Below is a small trained network, with its code and all its weights. Each question gives an input and a target symbol and asks what happens when units are switched off, that is, made to give their printed mean instead of their output.

import numpy as np


def w(rows, s, z=0):
    codes = np.array(rows[::2]) - 128.0
    scale = np.full(codes.shape[1], s)
    scale[-1] = z or s
    return codes * scale


def norm(h):
    return h / np.sqrt((h * h).mean(-1, keepdims=True) + 1e-5)


def f(y):
    return y / 2 * (1 + np.tanh(0.7978845608 * (y + 0.044715 * y**3)))


def softmax(a):
    e = np.exp(a - a.max(-1, keepdims=True))
    return e / e.sum(-1, keepdims=True)


def log_softmax(a):
    a = a - a.max(-1, keepdims=True)
    return a - np.log(np.exp(a).sum(-1, keepdims=True))


def net(x, mask):
    ids = ['δεζημξπτφψ'.index(c) for c in x.split()]
    T = len(ids)
    res = E[ids] + P[:T]
    u = 0
    for l in range(3):
        q, k, v = (norm(res) @ M[l].T for M in (Q, K, V))
        z = softmax(np.where(np.tri(T) > 0, q @ k.T / 2**0.5, -1e9)) @ v
        res = res + np.where(mask[u], z, O[l][:, -1]) @ O[l][:, :-1]
        u += 1
        y = f(norm(res) @ A[l][:, :-1].T + A[l][:, -1])
        res = res + np.where(mask[u : u + 12], y, B[l][:, -1]) @ B[l][:, :-1]
        u += 12
    return log_softmax(norm(res)[-1] @ U[:, :-1].T + U[:, -1])


Q, K, V, O, A, B = {}, {}, {}, {}, {}, {}
E = w([
[106,110,143,166],'δ',
[138,66,152,99],'ε',
[72,139,114,162],'ζ',
[255,163,178,106],'η',
[37,181,209,102],'μ',
[186,188,108,80],'ξ',
[154,113,41,156],'π',
[68,124,101,103],'τ',
[142,154,168,153],'φ',
[165,90,184,136],'ψ',
],0.013)
P = w([
[97,37,178,252],'0',
[81,213,127,111],'1',
[94,197,126,119],'2',
[112,168,88,103],'3',
[117,170,86,92],'4',
[123,178,84,87],'5',
[127,179,78,80],'6',
],0.0037)
Q[0] = w([
[114,125,162,130],'L0H1',
[161,177,134,7],'L0H1',
],0.011)
K[0] = w([
[116,176,139,94],'L0H1',
[157,137,3,108],'L0H1',
],0.0062)
V[0] = w([
[170,186,170,61],'L0H1',
[173,140,253,217],'L0H1',
],0.0041)
O[0] = w([
[148,254,185,13,106],'L0H1',
[188,116,192,82,250],'L0H1',
],0.0047,0.0013)
A[0] = w([
[108,132,104,249,187],'L0N1',
[116,103,46,44,251],'L0N2',
[108,108,92,128,184],'L0N3',
[154,44,61,104,106],'L0N4',
[129,194,143,88,93],'L0N5',
[255,158,200,147,173],'L0N6',
[58,228,126,171,138],'L0N7',
[205,57,72,82,201],'L0N8',
[38,135,156,156,215],'L0N9',
[158,75,98,124,178],'L0N10',
[154,84,111,176,44],'L0N11',
[126,162,213,115,73],'L0N12',
],0.0065,0.0013)
B[0] = w([
[147,195,115,20,172],'L0N1',
[206,145,169,159,181],'L0N2',
[158,115,172,111,139],'L0N3',
[94,189,241,117,157],'L0N4',
[96,30,57,154,158],'L0N5',
[26,140,62,134,252],'L0N6',
[148,126,196,136,189],'L0N7',
[151,252,166,87,188],'L0N8',
[135,69,164,67,182],'L0N9',
[142,167,158,65,149],'L0N10',
[82,150,125,132,126],'L0N11',
[96,142,142,124,178],'L0N12',
],0.0044,0.0037)
Q[1] = w([
[7,4,242,173],'L1H1',
[169,124,188,19],'L1H1',
],0.0043)
K[1] = w([
[254,127,162,130],'L1H1',
[100,159,238,92],'L1H1',
],0.0078)
V[1] = w([
[85,2,62,13],'L1H1',
[187,225,153,118],'L1H1',
],0.0033)
O[1] = w([
[2,99,78,146,181],'L1H1',
[31,89,84,113,4],'L1H1',
],0.0074,0.00012)
A[1] = w([
[95,195,165,163,53],'L1N1',
[228,123,140,201,109],'L1N2',
[7,128,135,170,62],'L1N3',
[94,157,24,168,5],'L1N4',
[103,158,96,67,109],'L1N5',
[116,143,123,119,74],'L1N6',
[141,187,209,136,102],'L1N7',
[120,173,213,119,144],'L1N8',
[83,139,121,200,38],'L1N9',
[126,21,254,128,158],'L1N10',
[70,103,117,127,36],'L1N11',
[106,170,129,223,99],'L1N12',
],0.0049,0.003)
B[1] = w([
[99,39,127,117,130],'L1N1',
[197,116,46,20,119],'L1N2',
[221,150,157,9,163],'L1N3',
[113,134,199,136,107],'L1N4',
[105,120,151,251,153],'L1N5',
[107,72,177,157,114],'L1N6',
[78,54,118,63,173],'L1N7',
[123,70,12,121,214],'L1N8',
[185,43,131,89,101],'L1N9',
[79,191,71,117,252],'L1N10',
[177,44,132,130,110],'L1N11',
[59,90,84,31,119],'L1N12',
],0.0032,0.0033)
Q[2] = w([
[233,198,114,243],'L2H1',
[253,152,210,121],'L2H1',
],0.0073)
K[2] = w([
[79,220,43,15],'L2H1',
[136,224,128,1],'L2H1',
],0.0069)
V[2] = w([
[172,218,111,2],'L2H1',
[191,129,251,230],'L2H1',
],0.0057)
O[2] = w([
[13,2,12,55,200],'L2H1',
[198,167,35,149,255],'L2H1',
],0.0045,0.0006)
A[2] = w([
[181,49,181,177,127],'L2N1',
[141,53,15,157,86],'L2N2',
[254,105,48,98,112],'L2N3',
[142,204,164,164,74],'L2N4',
[215,60,148,2,145],'L2N5',
[212,91,81,195,55],'L2N6',
[154,127,121,64,78],'L2N7',
[67,121,175,165,137],'L2N8',
[189,144,184,158,252],'L2N9',
[48,117,135,136,122],'L2N10',
[107,170,148,83,136],'L2N11',
[139,125,23,113,34],'L2N12',
],0.0077,0.002)
B[2] = w([
[105,183,139,147,103],'L2N1',
[203,64,150,149,182],'L2N2',
[108,124,155,45,230],'L2N3',
[95,50,114,128,232],'L2N4',
[2,171,170,140,204],'L2N5',
[144,141,49,69,118],'L2N6',
[87,161,152,139,169],'L2N7',
[210,113,163,96,167],'L2N8',
[81,107,77,141,241],'L2N9',
[169,188,136,111,182],'L2N10',
[109,131,105,189,251],'L2N11',
[230,104,174,196,226],'L2N12',
],0.0066,0.0025)
U = w([
[120,100,177,215,146],'δ',
[115,29,95,75,63],'ε',
[90,68,65,173,134],'ζ',
[132,102,150,74,101],'η',
[182,142,254,136,94],'μ',
[127,174,8,101,115],'ξ',
[228,64,144,101,253],'π',
[172,213,118,209,162],'τ',
[155,186,147,67,105],'φ',
[171,225,145,111,109],'ψ',
],0.0094,0.0044)

Each question gives the input, a string of symbols that net reads in full, and the target symbol t.
The units are the heads (2 rows each of Q, K, V and O) and the neurons (one row each of A and B). Each row of codes is followed by its name. A weight is (code - 128) times the scale printed after its matrix; where a second scale follows, it is the last column's (O, A, B and U).
mask holds one flag per unit, layer by layer, with each layer's heads first. A switched-off unit (its flag False) gives its mean, the last column of its rows in O or B, instead of its output. The means were averaged over made-up inputs and are rounded, as every weight is.
A unit's drop is (log p(t) with every unit on - log p(t) with that unit switched off) / (log p(t) with every unit on - log p(t) with every unit switched off).
The circuit of an input: a set's keep is (log p(t) with only the set's units on - log p(t) with every unit switched off) / (log p(t) with every unit on - log p(t) with every unit switched off). Starting from the 12 units with the biggest drops (on a tie, the unit counted first), units are removed one at a time, each time the one whose removal leaves the highest keep (on an exact tie, the one counted first), for as long as the keep stays at least 0.8.
units of the circuit, in order: the units of the circuit, biggest drop first
most important unit: the unit with the biggest drop
k most important neurons: the k neurons with the biggest drops, biggest first
k most important neurons of layer l: the k neurons of layer l with the biggest drops, biggest first
input μ μ ψ ξ φ φ ψ, target ψ: most important unit -> L0N6
input ζ η φ η τ ψ, target δ: 3 most important neurons of layer 0 -> L0N8, L0N6, L0N1
input δ ξ ε, target τ: units of the circuit, in order -> L2H1, L1H1
input ζ ε δ δ φ, target δ: units of the circuit, in order -> L2H1, L0N8, L0H1
input π μ π, target π: 3 most important neurons of layer 2 -> L2N12, L2N2, L2N3
input τ ψ η ε η τ, target μ: 4 most important neurons of layer 0 -> L0N1, L0N8, L0N6, L0N2
input ε τ η φ, target ζ: 2 most important neurons -> L1N3, L2N4
input φ ε ε ξ π ξ, target π: 3 most important neurons of layer 0 -> L0N5, L0N1, L0N4
input τ μ τ ζ ζ δ, target μ: units of the circuit, in order -> L2H1, L2N8
input η ε ψ, target ε: units of the circuit, in order -> L2H1, L0N6
input ζ φ τ ζ, target δ: 2 most important neurons of layer 2 -> L2N4, L2N9
input μ φ ε ε δ μ τ, target ψ: 2 most important neurons -> L1N8, L2N10
input ε ξ ζ ξ π, target π: 3 most important neurons -> L2N12, L2N2, L0N6
input φ φ ψ, target π: 3 most important neurons -> L0N6, L0N4, L1N2
input ζ δ μ τ ψ, target δ: 2 most important neurons -> L0N8, L0N1
input μ π ε ξ, target π: most important neuron of layer 1 -> L1N10
input φ ψ ζ, target π: 2 most important neurons -> L0N4, L1N2
input ζ μ ξ ε ε ψ ζ, target δ: 4 most important neurons of layer 0 -> L0N8, L0N1, L0N4, L0N6
input ε μ τ ψ δ ψ τ, target ζ: 2 most important neurons of layer 1 -> L1N3, L1N10
input ψ ε ε, target ξ: 2 most important neurons of layer 2 -> L2N9, L2N4
input μ φ ζ φ η ζ, target ψ: most important unit -> L2N10
input φ τ η τ, target π: 2 most important neurons -> L1N2, L1N5
input ε ψ δ π ε φ τ, target ζ: 3 most important neurons -> L2N4, L1N10, L0N2
input φ μ ζ φ, target π: 2 most important neurons -> L0N6, L1N2
input ε ε τ τ ξ, target τ: 2 most important neurons of layer 2 -> L2N12, L2N3
input δ ε ζ η τ, target τ: 3 most important neurons -> L0N2, L1N10, L0N6
input δ ξ ξ η ζ, target τ: most important neuron -> L0N6
input ψ η ζ, target ξ: 2 most important neurons of layer 0 -> L0N4, L0N5
